Below are the code and all the weights of a small trained network. Each question names an input and a class and asks about switching units off, where a switched-off unit gives its printed mean instead of its output.

import numpy as np


def w(rows, s, z=0):
    codes = np.array(rows[::2]) - 128.0
    scale = np.full(codes.shape[1], s)
    scale[-1] = z or s
    return codes * scale


def f(y):
    return np.maximum(y, 0)


def log_softmax(a):
    a = a - a.max(-1, keepdims=True)
    return a - np.log(np.exp(a).sum(-1, keepdims=True))


def net(x, mask):
    res = np.array(x, float).reshape(1, 5) / 4 @ E
    y = f(res @ A[0][:, :-1].T + A[0][:, -1])
    res = res + np.where(mask, y, B[0][:, -1]) @ B[0][:, :-1]
    return log_softmax(res[-1] @ U[:, :-1].T + U[:, -1])


A, B = {}, {}
E = w([
[73,159,180,68,115,162,75,213,55],'x0',
[63,57,27,113,143,239,167,33,165],'x1',
[174,126,103,67,254,160,151,129,133],'x2',
[37,108,131,200,65,121,195,166,157],'x3',
[58,42,50,115,181,98,193,232,123],'x4',
],0.0069)
A[0] = w([
[175,171,141,57,226,116,103,201,47,172],'n1',
[92,102,45,20,242,199,148,106,122,252],'n2',
[101,129,130,184,40,125,99,97,145,186],'n3',
[188,71,109,130,252,93,167,90,168,171],'n4',
[1,31,121,229,78,101,239,196,119,228],'n5',
[237,243,226,173,16,51,51,92,87,195],'n6',
[205,93,89,176,223,107,185,102,187,125],'n7',
[122,100,47,66,98,239,100,19,96,192],'n8',
[180,188,181,99,162,97,45,160,27,137],'n9',
[52,68,125,200,42,112,181,220,153,219],'n10',
[186,170,208,143,12,100,43,144,59,242],'n11',
[117,44,47,199,162,195,147,31,204,226],'n12',
],0.0058,0.0039)
B[0] = w([
[159,110,160,51,208,144,47,245,28,195],'n1',
[119,12,171,38,221,237,182,168,107,247],'n2',
[69,137,192,160,60,76,48,128,127,182],'n3',
[232,161,48,30,210,75,194,135,189,202],'n4',
[36,166,40,129,14,57,163,176,73,241],'n5',
[226,223,246,240,91,24,31,66,167,254],'n6',
[202,195,33,7,209,38,197,93,235,190],'n7',
[90,26,162,215,117,217,102,52,124,224],'n8',
[167,113,226,134,187,138,64,179,91,195],'n9',
[2,199,90,191,67,58,90,201,96,218],'n10',
[191,150,213,218,47,50,13,106,167,235],'n11',
[81,75,34,110,80,189,200,27,233,243],'n12',
],0.0057,0.01)
U = w([
[62,24,97,161,103,239,176,27,171,32],'0',
[2,173,62,193,6,39,145,191,75,237],'1',
[233,221,228,223,68,20,22,64,160,122],'2',
[170,81,186,25,239,153,108,241,24,171],'3',
[210,128,8,52,212,70,239,69,232,5],'4',
],0.0058,0.0027)

Each question gives the input, the list of numbers given to net, and the class t.
The units are the neurons (one row each of A and B). Each row of codes is followed by its name. A weight is (code - 128) times the scale printed after its matrix; where a second scale follows, it is the last column's (A, B and U).
mask holds one flag per neuron, in row order. A switched-off neuron (its flag False) gives its mean, the last column of its row in B, instead of its output. The means were averaged over made-up inputs and are rounded, as every weight is.
A unit's drop is (log p(t) with every unit on - log p(t) with that unit switched off) / (log p(t) with every unit on - log p(t) with every unit switched off).
most important unit: the unit with the biggest drop
k most important neurons: the k neurons with the biggest drops, biggest first
drop when u is switched off: that unit's drop, to one decimal
input [8,-8,-4,-7,7], class 2: most important unit : n11
input [-7,5,1,2,-4], class 4: 4 most important neurons : n7, n4, n10, n11
input [-5,4,-4,6,-3], class 1: 3 most important neurons : n5, n10, n2
input [-2,3,-1,2,0], class 0: 4 most important neurons : n12, n6, n11, n1
input [-6,-8,6,-3,2], class 3: 2 most important neurons : n1, n12
input [-4,-5,4,1,4], class 4: 2 most important neurons : n7, n4
input [8,5,3,4,0], class 0: drop when n6 is switched off : 0.2
input [-2,3,-1,-7,1], class 4: drop when n4 is switched off : 0.3
input [4,-5,6,-1,-1], class 3: drop when n1 is switched off : 1.6
input [-8,1,2,-6,-4], class 4: drop when n4 is switched off : 0.0
